Q:
[[-0.229  0.022  0.089  0.067 -0.045 -0.255 -0.185 -0.092 -0.108 -0.158]
 [-0.147 -0.139  0.092  0.146 -0.123 -0.205 -0.204 -0.180 -0.063 -0.144]
 [-0.254 -0.049  0.039  0.119 -0.106 -0.227 -0.256 -0.027 -0.047 -0.071]
 [-0.210 -0.244 -0.118  0.027 -0.053 -0.153  0.170 -0.165 -0.176 -0.092]
 [-0.077 -0.088 -0.037  0.095 -0.053 -0.189 -0.246 -0.055 -0.107 -0.140]
 [-0.183 -0.116  0.001  0.132 -0.169 -0.250 -0.304 -0.103 -0.124 -0.211]
 [-0.104 -0.260 -0.122  0.050  0.040 -0.145  0.162 -0.159 -0.201 -0.195]
 [-0.149 -0.059  0.026  0.063 -0.170 -0.216 -0.252 -0.243 -0.067 -0.088]
 [-0.263 -0.118  0.022  0.037 -0.064 -0.182 -0.246 -0.064 -0.068 -0.120]
 [-0.218  0.012  0.031  0.147 -0.076 -0.232 -0.167 -0.010 -0.161 -0.111]
 [-0.206 -0.147  0.060  0.150 -0.038 -0.283 -0.229 -0.083 -0.087 -0.157]
 [-0.293 -0.109  0.013  0.136 -0.064 -0.181 -0.273 -0.076 -0.069 -0.161]]
A: -0.157

Q:
[[ 0.960  1.255  0.211 -0.013  1.225  1.525  0.767  0.242  1.710  0.207]
 [-0.432  0.869  1.023 -0.102  1.374 -0.935  0.161  0.691  0.020 -0.659]
 [ 0.256  0.260 -0.226 -0.370  1.846  0.674  0.345 -0.088  0.807 -0.182]
 [-1.271 -0.859 -1.474  0.558  0.095  1.044  0.164  2.090 -0.384 -0.229]
 [ 0.768 -0.642  1.406 -1.253 -1.626  0.917 -0.488  2.149  0.881  0.192]
 [ 0.124  0.127  0.593  0.033  0.022 -0.271  0.662  0.140  0.231  0.994]
 [ 0.154 -0.683  1.186  0.933 -0.077  0.727  1.556  0.534  0.555  0.100]
 [ 0.367  0.770 -0.070 -0.824  0.964  1.606 -0.301  0.256  1.070  0.430]
 [ 0.013  0.190  0.272  0.458  0.068 -0.056  0.445 -0.235 -0.462  0.872]
 [ 0.074  0.634  0.992  0.496  0.119  0.050  0.396 -0.078  0.583  0.914]]
A: 0.872

Q:
[[ 1.774 -0.552  0.814  0.388  1.084  0.699 -0.238  0.702  1.296  1.364
   0.786  0.252 -0.107  0.358]
 [-0.216 -0.308 -0.155  1.082 -0.790  1.475 -0.259  0.824  1.374  1.405
   0.823  1.483 -0.701  0.481]
 [-1.268  1.714 -0.835  1.248 -0.076  0.789  0.875  0.321 -0.564 -1.286
   0.048  1.082  1.467 -0.048]
 [ 2.066 -0.702  1.125  0.099  1.212  0.450 -0.217  0.634  1.327  1.574
   0.779 -0.010 -0.222  0.470]
 [ 1.097  0.980  1.060 -0.140  1.495 -0.389  1.004  0.204 -0.207 -0.238
   0.200 -0.405  1.265  0.431]
 [ 0.297  0.334  0.370  0.286  0.280  0.291  0.361  0.315  0.321  0.365
   0.325  0.319  0.300  0.373]
 [ 1.310  0.458 -1.746  2.380  2.407  2.083 -0.938  0.982  0.432 -1.757
   0.432  0.966  1.844 -1.755]
 [ 1.129  1.015  1.132 -0.202  1.539 -0.466  1.065  0.179 -0.249 -0.243
   0.185 -0.467  1.311  0.470]
 [-0.190 -0.202 -0.064  0.977 -0.694  1.321 -0.137  0.759  1.242  1.313
   0.769  1.358 -0.566  0.522]]
A: 0.470

Q:
[[ 10.942  -7.444   2.998  17.877  10.413 -10.254]
 [ 11.388  -4.383  -1.449  15.886   9.221  -9.254]
 [-24.305 -20.425  16.358 -15.522  -9.567  -4.791]
 [ 12.445   2.027 -11.581  11.282   4.274  -6.267]
 [  0.536 -10.499   4.894   6.404   2.456  -8.395]
 [  9.569  -5.841   0.608  15.087   8.788  -9.112]
 [  2.474  10.360 -26.450  -9.270  -9.361  -1.117]
 [  9.878  -6.320   1.080  15.485   9.079  -9.570]]
A: -1.117

Q:
[[-0.42 -0.59 -0.41 -0.74 -0.40 -0.77 -0.14 -0.43 -0.38 -0.46 -0.66 -0.79
  -0.36 -0.52 -0.55 -0.74]
 [-0.11 -1.34 -0.11 -0.02  2.27 -0.92  1.72  0.77  2.05  0.86 -0.73 -0.68
   1.09  1.04  0.24 -0.41]
 [-0.21  0.38 -1.35 -1.16 -0.42 -0.43 -0.56  0.06 -1.23 -0.99  0.73 -0.21
   0.18 -0.11 -1.64 -1.35]
 [ 0.01 -1.57 -1.11  0.24 -1.37 -0.69 -1.98 -0.37 -1.42 -0.71 -0.22 -0.73
  -0.44 -0.76 -0.33 -1.99]
 [-2.18  0.22 -1.20 -1.93 -0.66 -1.57 -0.89 -1.35 -0.34 -1.87  0.79 -1.05
  -0.15 -0.94  0.11 -1.16]
 [-0.22 -1.04 -0.81 -0.34 -1.14 -0.72 -1.15 -0.59 -1.08 -0.79 -0.41 -0.72
  -0.57 -0.71 -0.47 -1.35]]
A: -1.16

Q:
[[ -68.009   -1.627  -49.613  -79.888  112.173   76.036 -130.347 -103.657
  -109.081  -53.068]
 [  -1.078    1.386   -1.824   46.036 -122.288 -110.043 -115.564 -106.922
    58.166   13.092]
 [-107.754   -3.991  -52.603   72.180 -133.759  165.955 -162.734 -169.312
  -105.733  -93.830]
 [   7.134  -40.399    4.596  -99.064  -69.610   88.086 -138.708  -99.968
   -24.872   -9.733]
 [-117.341  -52.062  -32.428  -24.932 -100.448   61.744  156.996   88.955
  -110.531 -120.475]]
A: -9.733
---
[ -9 -23  42 -56] gives -56
[ 28  35  54 -10 -18 -67  45] gives 45
[-21 -31 -62  61  18] gives 18
[-15  44  45  56 -37   3 -26] gives -26
[59  8 39 45 -7] gives -7
[  9 -22 -50 -31 -14  55] gives 55
[ 12 -42  16 -62] gives -62
[ 60 -17  40  13   8] gives 8
---
[[-26 -32 -37  61  17]
 [ 45  11   7  68  13]
 [ -4  58  -6   1  19]] Answer: 7

[ 50  17 -35  -4  32] Answer: -35

[[ -9  63  23  27  -5]
 [-38 -12 -54 -13  -4]
 [ 41  42  57 -22 -36]] Answer: -54

[[ 25 -35 -34 -61  -7]
 [-63 -11 -32  10 -19]
 [ 30   0  36   6  -9]] Answer: -32

[ 51 -47 -45  -7  18  20 -55] Answer: -7

[13 64 -1 -4 -6  0  1] Answer: -4
---
[[-25  -5  23   7 -20]
 [-41  60  -1 -39  -1]] -> 60

[ 67  15  17  20 -38  13] -> 15

[-56  53 -20  43] -> 53

[  5 -43  46 -63 -47  23   4] -> -43

[-29 -52 -12  33] -> -52

[[ 25 -58  55  -3]
 [  0  -5   9   4]] -> -5

[62  0  1 61 -1 62] -> 0

[ 19  57  21 -55  51] -> 57
---
3	3	-35	9	-63	0 -> 3

35	47	-39	-25	-26
-29	-58	33	25	7
28	59	-32	-11	10
-> 35

-18	-18	-30	36	-12	-52 -> -18

0	34	-55	15 -> 0

-56	-47	-65	-51	-13	-38 -> -56

-19	-13	-48	-33	-28	33	-8 -> -19

-7	-18	65	-48	-54	-39	58 -> -7
